Here is a tiny trained network, its code and every weight. The questions are about switching its units off for an input and a target symbol, where a switched-off unit gives its printed mean instead of its output.

import numpy as np


def w(rows, s, z=0):
    codes = np.array(rows[::2]) - 128.0
    scale = np.full(codes.shape[1], s)
    scale[-1] = z or s
    return codes * scale


def norm(h):
    return h / np.sqrt((h * h).mean(-1, keepdims=True) + 1e-5)


def f(y):
    return np.maximum(y, 0)


def softmax(a):
    e = np.exp(a - a.max(-1, keepdims=True))
    return e / e.sum(-1, keepdims=True)


def log_softmax(a):
    a = a - a.max(-1, keepdims=True)
    return a - np.log(np.exp(a).sum(-1, keepdims=True))


def net(x, mask):
    ids = ['ΘΛΞΠΨΩαβεζημστφ'.index(c) for c in x.split()]
    T = len(ids)
    res = E[ids] + P[:T]
    u = 0
    for l in range(2):
        r = norm(res)
        for j in range(2):
            rows = slice(3 * j, 3 * j + 3)
            q, k, v = (r @ M[l][rows].T for M in (Q, K, V))
            z = softmax(np.where(np.tri(T) > 0, q @ k.T / 3**0.5, -1e9)) @ v
            o = O[l][rows]
            res = res + np.where(mask[u + j], z, o[:, -1]) @ o[:, :-1]
        u += 2
        y = f(norm(res) @ A[l][:, :-1].T + A[l][:, -1])
        res = res + np.where(mask[u : u + 12], y, B[l][:, -1]) @ B[l][:, :-1]
        u += 12
    return log_softmax(norm(res)[-1] @ U[:, :-1].T + U[:, -1])


Q, K, V, O, A, B = {}, {}, {}, {}, {}, {}
E = w([
[213,141,58,171,130,165],'Θ',
[118,120,56,55,204,102],'Λ',
[196,120,84,107,138,130],'Ξ',
[140,135,149,121,162,137],'Π',
[191,128,123,113,206,135],'Ψ',
[251,110,164,78,173,151],'Ω',
[160,207,114,111,71,180],'α',
[92,93,26,150,90,140],'β',
[145,122,155,121,174,143],'ε',
[133,114,158,48,64,196],'ζ',
[93,137,95,84,236,123],'η',
[233,242,136,78,217,235],'μ',
[115,190,137,202,44,183],'σ',
[104,46,114,166,135,102],'τ',
[128,72,92,139,28,113],'φ',
],0.024)
P = w([
[195,113,203,139,101,30],'0',
[251,150,104,196,129,144],'1',
[239,141,111,179,134,159],'2',
[215,147,108,168,139,170],'3',
[189,141,119,179,116,180],'4',
[174,138,104,165,127,178],'5',
[152,125,105,157,121,182],'6',
[142,128,95,157,133,187],'7',
[148,137,97,162,142,207],'8',
],0.013)
Q[0] = w([
[113,133,69,210,76,149],'L0H1',
[205,136,4,111,212,97],'L0H1',
[102,32,170,107,50,52],'L0H1',
[98,126,148,116,134,104],'L0H2',
[136,152,150,121,121,98],'L0H2',
[120,125,148,99,121,176],'L0H2',
],0.028)
K[0] = w([
[71,103,57,154,106,176],'L0H1',
[105,4,65,97,210,158],'L0H1',
[238,71,225,171,72,98],'L0H1',
[174,173,147,143,129,89],'L0H2',
[167,149,118,130,125,125],'L0H2',
[98,116,126,100,123,135],'L0H2',
],0.032)
V[0] = w([
[191,105,95,88,83,86],'L0H1',
[87,122,208,78,92,98],'L0H1',
[155,142,169,189,58,159],'L0H1',
[118,18,92,170,159,90],'L0H2',
[108,87,81,108,65,205],'L0H2',
[144,113,165,253,170,165],'L0H2',
],0.035)
O[0] = w([
[154,113,206,114,120,51,158],'L0H1',
[58,231,115,61,126,108,2],'L0H1',
[179,205,91,179,162,50,147],'L0H1',
[41,102,148,144,240,88,143],'L0H2',
[145,144,212,234,133,109,197],'L0H2',
[141,104,6,165,213,130,150],'L0H2',
],0.023,0.032)
A[0] = w([
[92,62,141,187,71,114,89],'L0N1',
[75,196,109,96,119,159,116],'L0N2',
[102,184,150,140,128,176,74],'L0N3',
[198,140,148,149,152,69,109],'L0N4',
[157,247,120,171,144,117,110],'L0N5',
[199,145,91,55,130,132,106],'L0N6',
[251,206,186,65,207,237,141],'L0N7',
[99,164,209,150,251,152,135],'L0N8',
[78,71,113,145,10,122,135],'L0N9',
[101,63,142,60,145,221,64],'L0N10',
[146,74,86,135,118,90,3],'L0N11',
[110,150,190,70,204,129,84],'L0N12',
],0.027,0.0064)
B[0] = w([
[60,114,103,110,90,79,205],'L0N1',
[79,103,175,182,109,59,131],'L0N2',
[117,103,135,139,111,72,131],'L0N3',
[82,76,169,160,83,172,252],'L0N4',
[131,113,95,203,59,154,194],'L0N5',
[57,167,139,155,166,184,157],'L0N6',
[188,142,162,185,242,169,189],'L0N7',
[83,190,180,222,189,194,220],'L0N8',
[112,196,127,156,145,114,171],'L0N9',
[85,130,135,254,99,197,196],'L0N10',
[159,72,119,73,82,132,158],'L0N11',
[212,123,98,60,115,128,142],'L0N12',
],0.038,0.019)
Q[1] = w([
[189,119,115,127,132,127],'L1H1',
[216,44,124,198,137,149],'L1H1',
[147,118,134,2,169,90],'L1H1',
[138,97,142,103,109,92],'L1H2',
[152,129,134,98,100,185],'L1H2',
[116,91,130,183,132,129],'L1H2',
],0.021)
K[1] = w([
[135,168,154,141,129,165],'L1H1',
[81,140,178,51,184,179],'L1H1',
[254,160,119,223,94,118],'L1H1',
[123,92,139,134,126,159],'L1H2',
[147,122,115,150,136,109],'L1H2',
[104,206,128,154,121,161],'L1H2',
],0.026)
V[1] = w([
[107,141,60,218,161,81],'L1H1',
[254,112,149,176,87,85],'L1H1',
[124,155,151,73,204,57],'L1H1',
[119,248,104,131,30,102],'L1H2',
[138,46,27,172,85,44],'L1H2',
[71,86,179,114,127,66],'L1H2',
],0.037)
O[1] = w([
[143,236,128,181,143,171,186],'L1H1',
[222,88,118,211,144,94,114],'L1H1',
[173,163,154,72,184,95,3],'L1H1',
[119,225,198,66,68,78,140],'L1H2',
[148,194,2,163,87,99,61],'L1H2',
[83,129,122,190,163,59,36],'L1H2',
],0.029,0.026)
A[1] = w([
[157,44,145,164,34,129,109],'L1N1',
[113,106,110,111,222,71,94],'L1N2',
[35,141,115,75,118,172,109],'L1N3',
[193,188,156,106,251,131,7],'L1N4',
[250,105,117,86,142,151,105],'L1N5',
[144,129,11,160,131,84,65],'L1N6',
[121,157,142,44,48,154,65],'L1N7',
[135,100,96,59,130,168,215],'L1N8',
[121,159,92,183,119,8,48],'L1N9',
[134,139,120,190,57,69,120],'L1N10',
[154,208,163,111,89,129,236],'L1N11',
[73,181,135,163,204,107,139],'L1N12',
],0.027,0.002)
B[1] = w([
[133,133,86,88,17,50,254],'L1N1',
[220,152,134,129,176,145,143],'L1N2',
[218,153,143,125,134,49,174],'L1N3',
[179,96,233,254,63,111,161],'L1N4',
[187,216,78,55,186,122,163],'L1N5',
[64,98,118,10,186,134,153],'L1N6',
[196,103,51,57,68,72,149],'L1N7',
[160,101,63,65,124,147,143],'L1N8',
[60,124,145,215,155,38,149],'L1N9',
[66,89,145,77,96,166,198],'L1N10',
[114,143,128,80,225,152,166],'L1N11',
[154,193,61,44,116,173,184],'L1N12',
],0.034,0.021)
U = w([
[168,100,27,217,128,120,22],'Θ',
[104,43,142,51,128,63,134],'Λ',
[190,14,104,114,152,42,146],'Ξ',
[118,161,131,13,160,113,192],'Π',
[62,91,75,91,98,206,14],'Ψ',
[118,41,135,23,172,121,142],'Ω',
[193,155,205,101,57,101,76],'α',
[120,125,144,134,244,107,156],'β',
[119,140,94,39,161,124,220],'ε',
[143,150,217,113,100,35,83],'ζ',
[20,75,122,62,92,141,77],'η',
[188,58,186,87,113,230,174],'μ',
[176,179,73,137,77,128,255],'σ',
[191,128,134,101,232,187,116],'τ',
[74,115,198,190,150,79,119],'φ',
],0.011,0.0036)

Each question gives the input, a string of symbols that net reads in full, and the target symbol t.
The units are the heads (3 rows each of Q, K, V and O) and the neurons (one row each of A and B). Each row of codes is followed by its name. A weight is (code - 128) times the scale printed after its matrix; where a second scale follows, it is the last column's (O, A, B and U).
mask holds one flag per unit, layer by layer, with each layer's heads first. A switched-off unit (its flag False) gives its mean, the last column of its rows in O or B, instead of its output. The means were averaged over made-up inputs and are rounded, as every weight is.
A unit's drop is (log p(t) with every unit on - log p(t) with that unit switched off) / (log p(t) with every unit on - log p(t) with every unit switched off).
The circuit of an input: a set's keep is (log p(t) with only the set's units on - log p(t) with every unit switched off) / (log p(t) with every unit on - log p(t) with every unit switched off). Starting from the 12 units with the biggest drops (on a tie, the unit counted first), units are removed one at a time, each time the one whose removal leaves the highest keep (on an exact tie, the one counted first), for as long as the keep stays at least 0.8.
circuit, biggest first: the units of the circuit, biggest drop first
unit that matters most: the unit with the biggest drop
k most important neurons: the k neurons with the biggest drops, biggest first
top k neurons in layer l: the k neurons of layer l with the biggest drops, biggest first
heads that matter: for each layer, one digit per head in row order, 1 if its drop is at least 0.15 and else 0, layers parted by /
input σ σ Θ, target σ: circuit, biggest first : [L1H2 L0H2 L0H1]
input ζ Θ μ σ φ Θ ζ μ, target α: heads that matter : 11 / 01
input τ Λ ζ φ Θ σ ζ Θ, target α: unit that matters most : L0H2
input σ η μ Θ, target σ: circuit, biggest first : [L1H2 L0H2 L0N8]
input Θ Π φ, target φ: heads that matter : 11 / 00
input μ η α τ, target τ: circuit, biggest first : [L0H2 L1H1 L1N12]
input Ξ ε ζ φ β, target Ξ: heads that matter : 10 / 10
input Θ Ξ μ σ α, target σ: circuit, biggest first : [L0H2 L0H1]
input τ η σ, target τ: 2 most important neurons : [L0N10 L0N8]
input σ μ μ σ ε σ μ μ, target σ: circuit, biggest first : [L1H2 L0H2]
input ζ α Ξ ζ, target ζ: circuit, biggest first : [L1H2 L0H1]
input ζ σ μ μ α σ, target α: circuit, biggest first : [L0H2 L1H2]
input Ξ μ μ ζ Ξ Ξ, target Ξ: circuit, biggest first : [L0H1 L1H1 L0N10]
input σ Ψ σ ζ σ μ, target σ: top neuron in layer 0 : [L0N8]
input Ψ Θ Ξ μ η μ, target Ψ: heads that matter : 11 / 10
input σ η φ ε Ξ μ ζ, target σ: heads that matter : 10 / 01
input Λ μ Ξ σ Π μ σ Θ Ξ, target η: heads that matter : 10 / 10
input σ ζ Ξ, target α: circuit, biggest first : [L0H1 L1H2]
input σ Ξ μ Θ α σ, target σ: circuit, biggest first : [L0H1 L1H2]
input Θ β Θ σ μ, target Θ: circuit, biggest first : [L1H2]
input σ η μ Ξ ζ η, target σ: circuit, biggest first : [L1H2 L0H2 L0N8]
input η φ η η, target Ψ: heads that matter : 01 / 10
input α Ω Ω, target α: heads that matter : 11 / 11
input α Ξ Ξ μ μ σ α, target σ: heads that matter : 11 / 00
input β β μ Θ σ Ξ Θ, target φ: heads that matter : 11 / 00
input μ μ Ψ Θ σ μ σ τ, target τ: heads that matter : 01 / 00
input Ψ μ Θ η η φ η, target Ψ: heads that matter : 11 / 10
input σ Ψ φ μ φ Ξ μ σ σ, target σ: circuit, biggest first : [L0H1]
input σ Θ Π Θ Π μ ε η η, target σ: heads that matter : 11 / 01
